Below is a small trained network, with its code and all its weights. Each question gives an input and a target symbol and asks what happens when units are switched off, that is, made to give their printed mean instead of their output.

import numpy as np


def w(rows, s, z=0):
    codes = np.array(rows[::2]) - 128.0
    scale = np.full(codes.shape[1], s)
    scale[-1] = z or s
    return codes * scale


def norm(h):
    return h / np.sqrt((h * h).mean(-1, keepdims=True) + 1e-5)


def f(y):
    return np.maximum(y, 0)


def softmax(a):
    e = np.exp(a - a.max(-1, keepdims=True))
    return e / e.sum(-1, keepdims=True)


def log_softmax(a):
    a = a - a.max(-1, keepdims=True)
    return a - np.log(np.exp(a).sum(-1, keepdims=True))


def net(x, mask):
    ids = ['ΘΛΣαβγδετφ'.index(c) for c in x.split()]
    T = len(ids)
    res = E[ids] + P[:T]
    u = 0
    for l in range(2):
        q, k, v = (norm(res) @ M[l].T for M in (Q, K, V))
        z = softmax(np.where(np.tri(T) > 0, q @ k.T / 2**0.5, -1e9)) @ v
        res = res + np.where(mask[u], z, O[l][:, -1]) @ O[l][:, :-1]
        u += 1
        y = f(norm(res) @ A[l][:, :-1].T + A[l][:, -1])
        res = res + np.where(mask[u : u + 8], y, B[l][:, -1]) @ B[l][:, :-1]
        u += 8
    return log_softmax(norm(res)[-1] @ U[:, :-1].T + U[:, -1])


Q, K, V, O, A, B = {}, {}, {}, {}, {}, {}
E = w([
[128,140,220,240,69,172,142,109],'Θ',
[172,147,103,131,79,96,171,134],'Λ',
[153,164,87,138,96,76,151,105],'Σ',
[132,194,155,151,149,254,158,111],'α',
[191,98,108,92,97,132,172,161],'β',
[135,172,64,117,112,65,119,89],'γ',
[158,136,67,53,127,97,124,115],'δ',
[156,158,68,81,120,88,130,110],'ε',
[88,153,226,83,233,171,121,117],'τ',
[116,191,85,174,79,59,119,92],'φ',
],0.0047)
P = w([
[185,156,86,145,171,95,178,148],'0',
[158,219,157,40,44,115,151,172],'1',
[116,187,125,62,61,108,203,147],'2',
[196,181,106,107,94,120,106,195],'3',
[182,99,110,158,160,119,197,33],'4',
[239,125,110,176,199,106,110,97],'5',
[102,160,143,54,33,155,204,61],'6',
[193,208,173,85,77,129,42,212],'7',
[56,64,25,186,189,102,177,153],'8',
[253,110,132,209,214,118,43,99],'9',
[51,71,92,110,92,163,241,15],'10',
[143,193,135,165,123,119,73,249],'11',
[29,102,99,127,93,156,168,176],'12',
[225,172,161,190,164,124,18,145],'13',
],0.0043)
Q[0] = w([
[210,153,241,159,186,182,106,4],'L0H1',
[78,86,107,104,101,180,233,17],'L0H1',
],0.019)
K[0] = w([
[33,191,160,7,5,134,211,101],'L0H1',
[205,218,172,93,81,125,34,215],'L0H1',
],0.018)
V[0] = w([
[116,133,73,16,212,65,32,83],'L0H1',
[39,234,99,254,86,5,95,29],'L0H1',
],0.0085)
O[0] = w([
[236,163,161,146,151,125,47,82,14],'L0H1',
[79,95,108,100,101,153,201,3,255],'L0H1',
],0.0056,0.0023)
A[0] = w([
[134,136,174,137,158,100,104,161,8],'L0N1',
[72,117,225,78,225,135,118,114,246],'L0N2',
[87,178,151,128,203,255,119,128,245],'L0N3',
[69,114,191,208,137,229,98,132,32],'L0N4',
[120,131,106,116,128,114,149,150,173],'L0N5',
[158,132,152,120,116,103,116,110,111],'L0N6',
[117,121,144,122,139,85,122,175,47],'L0N7',
[127,119,107,138,112,121,142,108,10],'L0N8',
],0.022,0.0011)
B[0] = w([
[146,113,213,82,101,131,166,164,236],'L0N1',
[76,118,203,55,131,171,42,134,172],'L0N2',
[130,166,99,84,215,159,170,139,244],'L0N3',
[168,251,176,117,81,104,238,32,232],'L0N4',
[126,112,134,158,116,103,92,163,254],'L0N5',
[129,97,99,163,177,103,119,119,222],'L0N6',
[49,147,107,114,157,163,121,110,212],'L0N7',
[143,152,128,79,121,123,124,148,239],'L0N8',
],0.02,0.006)
Q[1] = w([
[7,69,73,142,166,149,121,90],'L1H1',
[105,189,192,46,189,165,103,204],'L1H1',
],0.019)
K[1] = w([
[87,222,172,225,184,197,117,48],'L1H1',
[97,139,244,7,165,93,190,200],'L1H1',
],0.014)
V[1] = w([
[57,203,174,191,150,115,35,1],'L1H1',
[72,27,136,64,157,61,174,148],'L1H1',
],0.0074)
O[1] = w([
[99,3,140,133,107,164,157,221,1],'L1H1',
[170,212,160,106,151,116,118,133,226],'L1H1',
],0.0047,0.0065)
A[1] = w([
[184,128,189,182,175,135,98,124,108],'L1N1',
[115,101,204,200,27,163,203,5,75],'L1N2',
[134,186,154,169,116,103,105,173,95],'L1N3',
[216,83,162,161,131,102,107,59,109],'L1N4',
[176,102,47,232,152,169,135,141,3],'L1N5',
[113,146,99,129,161,242,183,100,70],'L1N6',
[81,162,149,187,160,153,127,147,211],'L1N7',
[190,125,187,130,131,156,161,125,67],'L1N8',
],0.017,0.0036)
B[1] = w([
[52,175,195,167,86,73,116,83,233],'L1N1',
[168,60,173,150,121,184,222,12,214],'L1N2',
[175,51,130,150,155,117,93,138,254],'L1N3',
[156,136,117,121,69,241,100,194,254],'L1N4',
[157,178,120,137,225,73,253,124,160],'L1N5',
[169,147,164,243,112,99,155,170,229],'L1N6',
[155,144,93,122,152,158,129,49,204],'L1N7',
[95,131,56,138,152,93,154,83,235],'L1N8',
],0.017,0.0064)
U = w([
[79,125,41,160,177,175,87,64,153],'Θ',
[112,188,178,195,44,142,64,132,115],'Λ',
[63,131,175,149,179,11,125,64,3],'Σ',
[169,194,80,31,82,84,114,79,75],'α',
[59,95,94,107,78,100,189,195,189],'β',
[217,78,146,144,163,78,74,153,240],'γ',
[191,133,83,107,91,255,126,169,77],'δ',
[154,32,165,127,87,165,185,36,145],'ε',
[142,200,102,205,201,123,188,208,134],'τ',
[90,106,221,64,193,192,122,159,101],'φ',
],0.0061,0.0024)

Each question gives the input, a string of symbols that net reads in full, and the target symbol t.
The units are the heads (2 rows each of Q, K, V and O) and the neurons (one row each of A and B). Each row of codes is followed by its name. A weight is (code - 128) times the scale printed after its matrix; where a second scale follows, it is the last column's (O, A, B and U).
mask holds one flag per unit, layer by layer, with each layer's heads first. A switched-off unit (its flag False) gives its mean, the last column of its rows in O or B, instead of its output. The means were averaged over made-up inputs and are rounded, as every weight is.
A unit's drop is (log p(t) with every unit on - log p(t) with that unit switched off) / (log p(t) with every unit on - log p(t) with every unit switched off).
The circuit of an input: a set's keep is (log p(t) with only the set's units on - log p(t) with every unit switched off) / (log p(t) with every unit on - log p(t) with every unit switched off). Starting from the 12 units with the biggest drops (on a tie, the unit counted first), units are removed one at a time, each time the one whose removal leaves the highest keep (on an exact tie, the one counted first), for as long as the keep stays at least 0.8.
units of the circuit, in order: the units of the circuit, biggest drop first
most important unit: the unit with the biggest drop
top k neurons: the k neurons with the biggest drops, biggest first
k most important neurons of layer l: the k neurons of layer l with the biggest drops, biggest first
input φ Λ α φ Λ α γ δ Σ, target Θ: top 4 neurons => (L0N7, L1N7, L0N5, L0N3)
input α β Σ α Σ α α Θ Λ Λ, target Θ: units of the circuit, in order => (L0H1, L0N7, L1N7, L0N4)
input φ Λ τ Λ γ Λ, target Σ: top neuron => (L0N4)
input Θ τ φ, target β: units of the circuit, in order => (L0H1, L0N4, L1N2)
input ε δ φ, target τ: top 2 neurons => (L1N5, L0N6)
input δ Σ β γ γ Θ Λ, target δ: top 2 neurons => (L0N4, L0N3)
input Θ Σ τ α δ Σ Λ δ Θ Θ δ Λ Λ δ, target Λ: top 2 neurons => (L1N1, L1N4)
input Λ Λ Λ φ τ γ Θ Λ δ, target δ: 4 most important neurons of layer 0 => (L0N7, L0N3, L0N4, L0N1)
input Λ ε δ Θ Λ Θ τ α Λ Λ Σ β Σ Σ, target α: top 4 neurons => (L0N8, L0N4, L0N7, L0N3)
input Θ Σ Λ δ β Σ β, target Λ: top 3 neurons => (L1N1, L1N4, L0N4)
input α Λ δ δ Λ φ Λ Θ ε, target ε: 2 most important neurons of layer 0 => (L0N3, L0N7)
input δ δ τ β Σ Λ φ Λ Λ γ, target ε: units of the circuit, in order => (L0H1, L1N2)
input ε δ Λ δ Λ β δ Θ Σ, target φ: 4 most important neurons of layer 0 => (L0N1, L0N7, L0N4, L0N3)
input Λ β γ γ φ, target φ: 4 most important neurons of layer 0 => (L0N1, L0N7, L0N4, L0N3)
input β δ δ β γ γ Σ α Λ α φ, target Θ: top 3 neurons => (L0N7, L1N7, L0N5)
input Λ Θ δ γ, target γ: most important unit => L1N3
input δ δ τ δ Λ δ δ α α ε δ, target Θ: top 2 neurons => (L0N7, L1N7)
input ε β δ α Σ α φ β Σ δ, target ε: top 3 neurons => (L0N3, L1N2, L0N7)
input γ α Σ β γ ε ε, target φ: 2 most important neurons of layer 0 => (L0N1, L0N7)
input φ ε γ ε Θ Λ φ α τ β δ δ, target Σ: most important neuron of layer 0 => (L0N1)
